Below are the code and all the weights of a small trained network. Each question names an input and a class and asks about switching units off, where a switched-off unit gives its printed mean instead of its output.

import numpy as np


def w(rows, s, z=0):
    codes = np.array(rows[::2]) - 128.0
    scale = np.full(codes.shape[1], s)
    scale[-1] = z or s
    return codes * scale


def f(y):
    return np.maximum(y, 0)


def log_softmax(a):
    a = a - a.max(-1, keepdims=True)
    return a - np.log(np.exp(a).sum(-1, keepdims=True))


def net(x, mask):
    res = np.array(x, float).reshape(1, 4) / 4 @ E
    y = f(res @ A[0][:, :-1].T + A[0][:, -1])
    res = res + np.where(mask, y, B[0][:, -1]) @ B[0][:, :-1]
    return log_softmax(res[-1] @ U[:, :-1].T + U[:, -1])


A, B = {}, {}
E = w([
[122,101,144],'x0',
[128,118,58],'x1',
[247,193,129],'x2',
[77,197,104],'x3',
],0.013)
A[0] = w([
[97,80,180,254],'n0',
[71,85,92,169],'n1',
[191,254,132,205],'n2',
[127,169,84,179],'n3',
[60,198,92,191],'n4',
[147,9,233,152],'n5',
[182,120,140,236],'n6',
[102,169,88,177],'n7',
[127,51,10,133],'n8',
[182,190,63,183],'n9',
[142,73,114,174],'n10',
[65,182,72,202],'n11',
[54,62,143,158],'n12',
],0.013,0.0057)
B[0] = w([
[8,244,111,215],'n0',
[87,59,46,212],'n1',
[152,70,150,250],'n2',
[102,97,160,173],'n3',
[51,133,205,216],'n4',
[162,190,161,229],'n5',
[195,120,238,204],'n6',
[36,92,169,179],'n7',
[168,133,1,198],'n8',
[89,56,170,213],'n9',
[145,201,65,170],'n10',
[25,99,188,217],'n11',
[112,154,92,233],'n12',
],0.0083,0.013)
U = w([
[102,138,178,85],'0',
[179,144,98,2],'1',
[244,37,34,140],'2',
[84,74,152,101],'3',
[110,169,24,143],'4',
[199,107,211,142],'5',
[190,170,221,186],'6',
],0.011,0.0086)

Each question gives the input, the list of numbers given to net, and the class t.
The units are the neurons (one row each of A and B). Each row of codes is followed by its name. A weight is (code - 128) times the scale printed after its matrix; where a second scale follows, it is the last column's (A, B and U).
mask holds one flag per neuron, in row order. A switched-off neuron (its flag False) gives its mean, the last column of its row in B, instead of its output. The means were averaged over made-up inputs and are rounded, as every weight is.
A unit's drop is (log p(t) with every unit on - log p(t) with that unit switched off) / (log p(t) with every unit on - log p(t) with every unit switched off).
The circuit of an input: a set's keep is (log p(t) with only the set's units on - log p(t) with every unit switched off) / (log p(t) with every unit on - log p(t) with every unit switched off). Starting from the 12 units with the biggest drops (on a tie, the unit counted first), units are removed one at a time, each time the one whose removal leaves the highest keep (on an exact tie, the one counted first), for as long as the keep stays at least 0.8.
units of the circuit, in order: the units of the circuit, biggest drop first
unit that matters most: the unit with the biggest drop
top k neurons: the k neurons with the biggest drops, biggest first
drop when u is switched off: that unit's drop, to one decimal
input [7,-4,5,8], class 5: units of the circuit, in order -> (n0; n2)
input [-7,-7,-3,-5], class 6: units of the circuit, in order -> (n5; n1)
input [8,3,6,-1], class 5: units of the circuit, in order -> (n6; n0; n2)
input [0,-4,6,4], class 5: top neuron -> (n2)
input [6,5,4,3], class 5: units of the circuit, in order -> (n0; n1)
input [-6,-6,7,4], class 5: units of the circuit, in order -> (n2; n0)
input [-1,-8,8,4], class 5: units of the circuit, in order -> (n2; n0)
input [-4,5,4,-7], class 2: units of the circuit, in order -> (n4; n0)
input [-7,8,5,-2], class 2: top 3 neurons -> (n8; n4; n0)
input [8,-6,8,4], class 5: top 2 neurons -> (n2; n0)
input [-4,-8,5,6], class 5: top 2 neurons -> (n2; n0)
input [-4,-6,-2,-1], class 6: drop when n9 is switched off -> 0.1
input [4,-4,-2,-6], class 6: drop when n5 is switched off -> 0.3
input [3,7,8,5], class 5: drop when n5 is switched off -> -0.1
input [-6,6,-6,-1], class 4: unit that matters most -> n8
